The symbols move the items like this.
κ: HF->RF, BD->TH, QL->RC, TN->HH, BF->DZ, FT->LH, LG->FQ, FQ->FG, QR->QZ, FF->SC, QH->FZ, HH->QH, LL->FB, LM->SJ, MQ->MG, DZ->GL, RF->MQ, LH->CZ, SR->BF, GL->CL, QM->JH, HZ->QL, NC->LM, FP->QC, ZD->JB, RC->FF, SJ->QJ, CP->FP, CZ->NC, LP->HZ, DM->FT, SC->BS, FH->TN, HN->NG, QZ->HM, BS->DG, FG->HN, MG->GS, QC->HF, GS->GJ, TH->QR, GJ->ZL, FZ->QM, NG->LP, ZL->ZD, ZB->CP, CL->FH, FB->SR, JH->BD, QJ->LG, JB->LL, HM->DM, DG->ZB
ρ: HF->QC, BD->JH, QL->HZ, TN->FH, BF->SR, FT->DM, LG->QJ, FQ->LG, QR->TH, FF->RC, QH->HH, HH->TN, LL->JB, LM->NC, MQ->RF, DZ->BF, RF->HF, LH->FT, SR->FB, GL->DZ, QM->FZ, HZ->LP, NC->CZ, FP->CP, ZD->ZL, RC->QL, SJ->LM, CP->ZB, CZ->LH, LP->NG, DM->HM, SC->FF, FH->CL, HN->FG, QZ->QR, BS->SC, FG->FQ, MG->MQ, QC->FP, GS->MG, TH->BD, GJ->GS, FZ->QH, NG->HN, ZL->GJ, ZB->DG, CL->GL, FB->LL, JH->QM, QJ->SJ, JB->ZD, HM->QZ, DG->BS
φ: HF->GS, BD->HM, QL->BS, TN->QM, BF->FH, FT->LM, LG->NG, FQ->LP, QR->FT, FF->ZB, QH->BD, HH->JH, LL->DZ, LM->FQ, MQ->ZL, DZ->TN, RF->GJ, LH->SJ, SR->CL, GL->HH, QM->QR, HZ->SC, NC->LG, FP->MQ, ZD->SR, RC->DG, SJ->FG, CP->RF, CZ->QJ, LP->FF, DM->NC, SC->CP, FH->FZ, HN->QL, QZ->LH, BS->FP, FG->HZ, MG->ZD, QC->MG, GS->JB, TH->DM, GJ->LL, FZ->TH, NG->RC, ZL->FB, ZB->HF, CL->QH, FB->GL, JH->QZ, QJ->HN, JB->BF, HM->CZ, DG->QC
ω: HF->DG, BD->HH, QL->FG, TN->BF, BF->ZD, FT->TH, LG->CZ, FQ->NC, QR->FZ, FF->NG, QH->GL, HH->DZ, LL->GS, LM->DM, MQ->CP, DZ->JB, RF->ZB, LH->QR, SR->ZL, GL->LL, QM->FH, HZ->FQ, NC->HM, FP->SC, ZD->MQ, RC->HN, SJ->FT, CP->FF, CZ->QZ, LP->LG, DM->BD, SC->LP, FH->SR, HN->SJ, QZ->QM, BS->HZ, FG->LM, MG->FP, QC->BS, GS->QC, TH->QH, GJ->HF, FZ->CL, NG->QJ, ZL->RF, ZB->RC, CL->FB, FB->GJ, JH->TN, QJ->LH, JB->MG, HM->JH, DG->QL

In the rows, 143 stands for zero.

The rows follow the links: the fewer symbols apart two items are, the more alike their rows tend to be.

Each row is also shifted at random along 10 hidden directions that mean nothing.

One row for each item, in no order:
Each row is one item's numbers.
row 1: [102, 147, 128, 182, 166, 163, 154, 136, 188, 137, 116, 106, 96, 172, 145, 114, 112, 95, 141, 126, 147, 135, 161, 149, 208, 116, 137, 162, 152, 172, 100, 128, 128, 143]
row 2: [189, 130, 153, 130, 129, 116, 127, 124, 117, 130, 142, 143, 165, 201, 150, 160, 185, 178, 140, 164, 144, 143, 156, 140, 188, 162, 159, 138, 149, 142, 139, 142, 136, 132]
row 3: [114, 137, 142, 189, 153, 143, 109, 164, 175, 159, 206, 126, 168, 161, 132, 168, 165, 120, 176, 91, 121, 126, 186, 174, 186, 180, 127, 153, 141, 135, 145, 138, 124, 161]
row 4: [118, 169, 171, 159, 151, 142, 131, 122, 106, 155, 155, 150, 176, 157, 141, 150, 163, 139, 138, 138, 175, 161, 168, 176, 137, 149, 157, 107, 165, 131, 166, 129, 136, 126]
row 5: [129, 167, 137, 118, 119, 155, 146, 136, 144, 155, 117, 140, 139, 73, 121, 161, 91, 142, 138, 140, 153, 126, 122, 117, 131, 107, 116, 136, 144, 119, 170, 157, 149, 177]
row 6: [157, 135, 120, 143, 143, 134, 169, 149, 169, 132, 141, 163, 147, 102, 146, 127, 146, 179, 148, 178, 114, 171, 140, 121, 138, 148, 146, 148, 129, 175, 154, 157, 142, 135]
row 7: [145, 107, 171, 124, 144, 137, 111, 161, 123, 179, 155, 154, 162, 135, 135, 104, 149, 141, 132, 140, 145, 111, 151, 148, 110, 141, 122, 150, 133, 107, 181, 128, 166, 164]
row 8: [217, 175, 141, 150, 143, 164, 162, 133, 168, 137, 162, 121, 132, 155, 140, 162, 116, 123, 159, 130, 164, 165, 150, 179, 155, 160, 148, 144, 170, 169, 136, 144, 95, 139]
row 9: [132, 120, 141, 198, 158, 126, 119, 168, 168, 152, 193, 135, 199, 163, 127, 179, 176, 131, 152, 61, 112, 132, 189, 164, 230, 169, 139, 134, 144, 152, 142, 127, 132, 146]
row 10: [175, 170, 145, 173, 167, 142, 156, 121, 63, 107, 132, 192, 176, 156, 157, 112, 97, 138, 135, 174, 145, 168, 209, 138, 99, 144, 156, 121, 134, 161, 148, 137, 183, 99]
row 11: [162, 134, 155, 143, 151, 129, 141, 130, 128, 151, 145, 155, 172, 148, 137, 124, 155, 150, 128, 139, 153, 158, 163, 156, 169, 142, 153, 126, 154, 153, 167, 125, 136, 128]
row 12: [56, 111, 123, 140, 167, 133, 159, 132, 177, 133, 146, 148, 102, 167, 158, 66, 159, 144, 153, 186, 125, 171, 154, 145, 161, 156, 155, 179, 133, 192, 132, 130, 125, 118]
row 13: [275, 171, 111, 133, 143, 131, 140, 130, 106, 109, 153, 177, 109, 111, 164, 189, 191, 146, 166, 147, 123, 168, 78, 106, 65, 152, 174, 133, 107, 113, 110, 167, 182, 116]
row 14: [93, 199, 139, 224, 147, 169, 130, 139, 160, 128, 160, 127, 161, 157, 145, 175, 115, 141, 186, 173, 128, 132, 231, 155, 165, 162, 118, 136, 146, 145, 133, 172, 141, 162]
row 15: [245, 124, 142, 136, 155, 127, 136, 137, 118, 122, 137, 131, 114, 221, 161, 168, 199, 115, 128, 94, 154, 145, 95, 149, 166, 148, 185, 143, 145, 139, 80, 123, 144, 105]
row 16: [120, 149, 152, 178, 160, 140, 147, 130, 185, 166, 149, 136, 154, 131, 140, 114, 187, 159, 147, 169, 147, 175, 170, 167, 185, 143, 149, 123, 159, 166, 168, 133, 119, 134]
row 17: [191, 133, 173, 148, 148, 148, 116, 141, 135, 171, 110, 123, 123, 167, 147, 119, 174, 130, 123, 154, 168, 113, 132, 145, 143, 112, 138, 133, 147, 104, 135, 129, 166, 155]
row 18: [57, 137, 127, 187, 153, 125, 153, 147, 162, 127, 144, 150, 173, 145, 145, 165, 177, 167, 143, 133, 111, 162, 167, 132, 202, 149, 158, 126, 137, 171, 129, 145, 147, 124]
row 19: [145, 117, 140, 149, 146, 139, 146, 183, 183, 173, 183, 151, 176, 84, 124, 148, 153, 145, 144, 94, 120, 146, 135, 155, 141, 153, 130, 141, 137, 148, 177, 137, 133, 157]
row 20: [182, 138, 139, 150, 122, 129, 163, 156, 154, 110, 154, 148, 176, 182, 159, 184, 178, 216, 155, 194, 116, 162, 157, 138, 154, 188, 161, 143, 142, 175, 127, 174, 128, 129]
row 21: [35, 162, 179, 168, 148, 149, 106, 114, 150, 179, 135, 121, 144, 160, 140, 112, 181, 148, 150, 191, 172, 133, 185, 167, 173, 133, 129, 124, 163, 114, 173, 134, 135, 162]
row 22: [123, 207, 118, 183, 164, 161, 118, 101, 155, 164, 128, 135, 100, 49, 121, 153, 134, 79, 162, 103, 155, 144, 131, 124, 161, 84, 125, 114, 138, 99, 151, 138, 163, 163]
row 23: [188, 104, 151, 119, 123, 115, 147, 141, 130, 136, 114, 154, 188, 163, 137, 124, 135, 200, 119, 181, 129, 132, 176, 117, 198, 140, 136, 146, 146, 164, 167, 142, 144, 148]
row 24: [176, 166, 108, 124, 132, 133, 120, 99, 118, 117, 127, 156, 94, 123, 150, 132, 128, 142, 175, 193, 124, 132, 141, 90, 134, 132, 130, 168, 113, 117, 134, 164, 172, 156]
row 25: [71, 180, 163, 140, 142, 139, 125, 98, 91, 143, 129, 155, 144, 154, 151, 138, 169, 153, 145, 189, 175, 160, 153, 149, 120, 137, 159, 112, 153, 116, 158, 142, 153, 127]
row 26: [55, 151, 150, 81, 140, 132, 135, 131, 89, 161, 205, 196, 162, 81, 136, 124, 146, 144, 157, 139, 159, 181, 116, 164, 31, 176, 153, 137, 136, 121, 213, 134, 139, 128]
row 27: [189, 151, 114, 173, 128, 134, 131, 143, 162, 102, 177, 128, 155, 196, 147, 198, 140, 162, 187, 145, 100, 130, 193, 135, 212, 190, 135, 171, 135, 163, 109, 171, 123, 153]
row 28: [118, 121, 96, 75, 125, 124, 149, 124, 115, 98, 159, 152, 116, 162, 136, 141, 62, 116, 158, 109, 124, 133, 133, 114, 166, 161, 137, 202, 130, 169, 127, 141, 123, 141]
row 29: [130, 130, 105, 154, 167, 132, 151, 145, 155, 121, 170, 156, 115, 139, 150, 136, 152, 112, 158, 102, 114, 164, 126, 136, 150, 156, 160, 164, 123, 167, 113, 134, 144, 116]
row 30: [125, 117, 145, 159, 162, 146, 118, 155, 100, 122, 146, 145, 126, 222, 159, 115, 113, 97, 144, 127, 132, 99, 180, 141, 132, 152, 134, 176, 123, 131, 100, 130, 179, 135]
row 31: [131, 115, 133, 132, 137, 121, 132, 139, 171, 152, 161, 145, 153, 134, 135, 122, 168, 170, 155, 159, 120, 146, 155, 134, 186, 158, 134, 160, 136, 155, 168, 141, 126, 153]
row 32: [122, 146, 166, 156, 153, 157, 166, 171, 123, 144, 132, 145, 164, 155, 148, 169, 146, 127, 108, 98, 167, 153, 115, 166, 104, 134, 167, 111, 157, 145, 123, 131, 153, 118]
row 33: [152, 130, 153, 65, 108, 153, 146, 147, 136, 145, 150, 117, 118, 179, 137, 157, 100, 133, 141, 131, 173, 119, 99, 160, 118, 159, 135, 178, 163, 135, 139, 146, 104, 164]
row 34: [70, 127, 174, 118, 140, 145, 145, 136, 173, 175, 147, 132, 134, 161, 150, 84, 181, 179, 142, 217, 167, 161, 145, 176, 125, 159, 145, 150, 162, 153, 177, 138, 109, 146]
row 35: [71, 175, 140, 179, 152, 158, 169, 136, 167, 138, 132, 133, 151, 128, 139, 158, 131, 140, 140, 138, 154, 169, 158, 159, 169, 133, 150, 118, 163, 170, 139, 144, 124, 132]
row 36: [175, 153, 176, 215, 147, 164, 139, 196, 151, 150, 150, 126, 199, 179, 148, 206, 164, 153, 132, 116, 139, 118, 176, 170, 140, 156, 141, 109, 152, 131, 119, 155, 159, 150]
row 37: [100, 152, 128, 114, 115, 130, 157, 125, 132, 104, 133, 128, 141, 192, 146, 207, 143, 162, 143, 130, 147, 150, 116, 134, 189, 159, 166, 147, 159, 161, 105, 156, 113, 130]
row 38: [139, 125, 138, 183, 150, 147, 149, 179, 174, 152, 127, 135, 173, 113, 126, 150, 112, 136, 126, 102, 118, 115, 169, 127, 191, 117, 119, 138, 137, 152, 143, 140, 159, 164]
row 39: [85, 169, 143, 109, 134, 164, 173, 126, 143, 140, 112, 145, 104, 113, 150, 111, 105, 154, 141, 209, 167, 163, 118, 139, 79, 127, 143, 148, 150, 152, 153, 157, 136, 142]
row 40: [160, 189, 145, 189, 158, 164, 125, 133, 180, 163, 159, 115, 109, 131, 146, 173, 200, 116, 170, 131, 159, 155, 125, 169, 143, 141, 150, 121, 152, 117, 125, 148, 131, 147]
row 41: [90, 131, 147, 115, 124, 153, 164, 147, 192, 150, 119, 111, 115, 160, 145, 131, 139, 167, 138, 183, 155, 140, 120, 148, 159, 140, 137, 163, 160, 164, 135, 153, 109, 159]
row 42: [194, 207, 150, 150, 123, 153, 132, 83, 110, 132, 115, 129, 158, 147, 126, 166, 82, 140, 152, 170, 178, 139, 201, 144, 197, 122, 126, 121, 174, 135, 166, 151, 124, 161]
row 43: [215, 141, 160, 176, 144, 176, 179, 214, 164, 148, 148, 150, 182, 118, 149, 164, 112, 162, 130, 143, 131, 137, 147, 158, 63, 153, 132, 132, 138, 156, 141, 165, 160, 150]
row 44: [168, 204, 109, 138, 151, 147, 113, 82, 98, 122, 168, 177, 90, 95, 151, 117, 118, 116, 202, 199, 136, 161, 161, 118, 72, 152, 132, 157, 112, 108, 160, 162, 168, 142]
row 45: [185, 175, 151, 155, 150, 163, 129, 119, 131, 159, 116, 134, 124, 115, 133, 119, 103, 108, 141, 150, 168, 128, 163, 141, 138, 105, 122, 133, 149, 118, 158, 136, 157, 162]
row 46: [61, 158, 117, 149, 143, 137, 130, 156, 105, 98, 232, 159, 153, 193, 156, 218, 145, 115, 191, 81, 116, 151, 146, 164, 102, 220, 163, 165, 126, 143, 102, 158, 133, 117]
row 47: [131, 137, 129, 142, 160, 139, 180, 147, 116, 115, 127, 166, 145, 146, 152, 140, 123, 126, 117, 111, 143, 169, 124, 137, 126, 133, 172, 133, 140, 175, 118, 130, 155, 100]
row 48: [130, 153, 156, 175, 122, 140, 140, 171, 153, 157, 85, 123, 182, 107, 130, 237, 184, 172, 104, 100, 141, 111, 99, 106, 189, 89, 142, 86, 147, 101, 122, 158, 180, 168]
row 49: [172, 148, 139, 191, 164, 138, 98, 125, 176, 175, 163, 134, 136, 115, 130, 108, 174, 123, 172, 147, 126, 129, 193, 143, 197, 134, 116, 145, 131, 120, 170, 132, 149, 169]
row 50: [194, 157, 122, 130, 110, 156, 179, 165, 176, 124, 96, 111, 137, 116, 131, 224, 98, 152, 123, 103, 140, 125, 88, 110, 179, 110, 137, 137, 153, 152, 104, 169, 133, 166]
row 51: [50, 117, 144, 83, 99, 129, 132, 167, 123, 135, 127, 134, 140, 155, 144, 207, 157, 172, 130, 126, 135, 100, 71, 105, 121, 142, 141, 154, 130, 102, 120, 165, 160, 168]
row 52: [148, 126, 166, 127, 129, 140, 172, 166, 154, 141, 157, 151, 174, 173, 160, 142, 179, 208, 139, 203, 144, 171, 141, 169, 100, 186, 163, 140, 155, 173, 155, 158, 119, 125]
row 53: [179, 126, 135, 78, 116, 155, 158, 162, 178, 165, 147, 140, 120, 77, 127, 119, 92, 154, 147, 158, 143, 131, 101, 131, 95, 137, 112, 176, 139, 141, 181, 156, 123, 183]

Some items, each with its row:
DZ row 24
QR row 23
HM row 20
TN row 46
SC row 21
GS row 14
BD row 6
FG row 25
FP row 50
RC row 39
SJ row 16
FH row 27
LM row 52
DM row 10
ZB row 33
QZ row 18
HZ row 32
FT row 12
SR row 3
MQ row 22

Row, symbols taken left to right, then the row they reach:
row 47 κ φ κ κ κ κ ω κ: row 4
row 40 κ φ κ κ κ κ ω κ: row 48
row 19 ρ κ κ κ κ: row 9
row 31 κ ω ω φ ρ ρ φ κ: row 28
row 8 κ φ ω ω: row 37
row 41 κ ω κ ρ ρ ρ κ: row 35
row 2 ω ρ ρ κ κ ρ κ ρ: row 26
row 1 φ κ φ ρ κ φ ρ κ: row 53
row 7 φ ω ω ρ ρ φ ρ: row 43
row 34 φ ρ ω ω ρ φ: row 15
row 38 φ ρ ω ω ω: row 17
row 44 ρ ρ κ ρ: row 49
row 42 κ φ φ κ ω ρ φ κ: row 45
row 5 κ κ κ κ κ: row 30

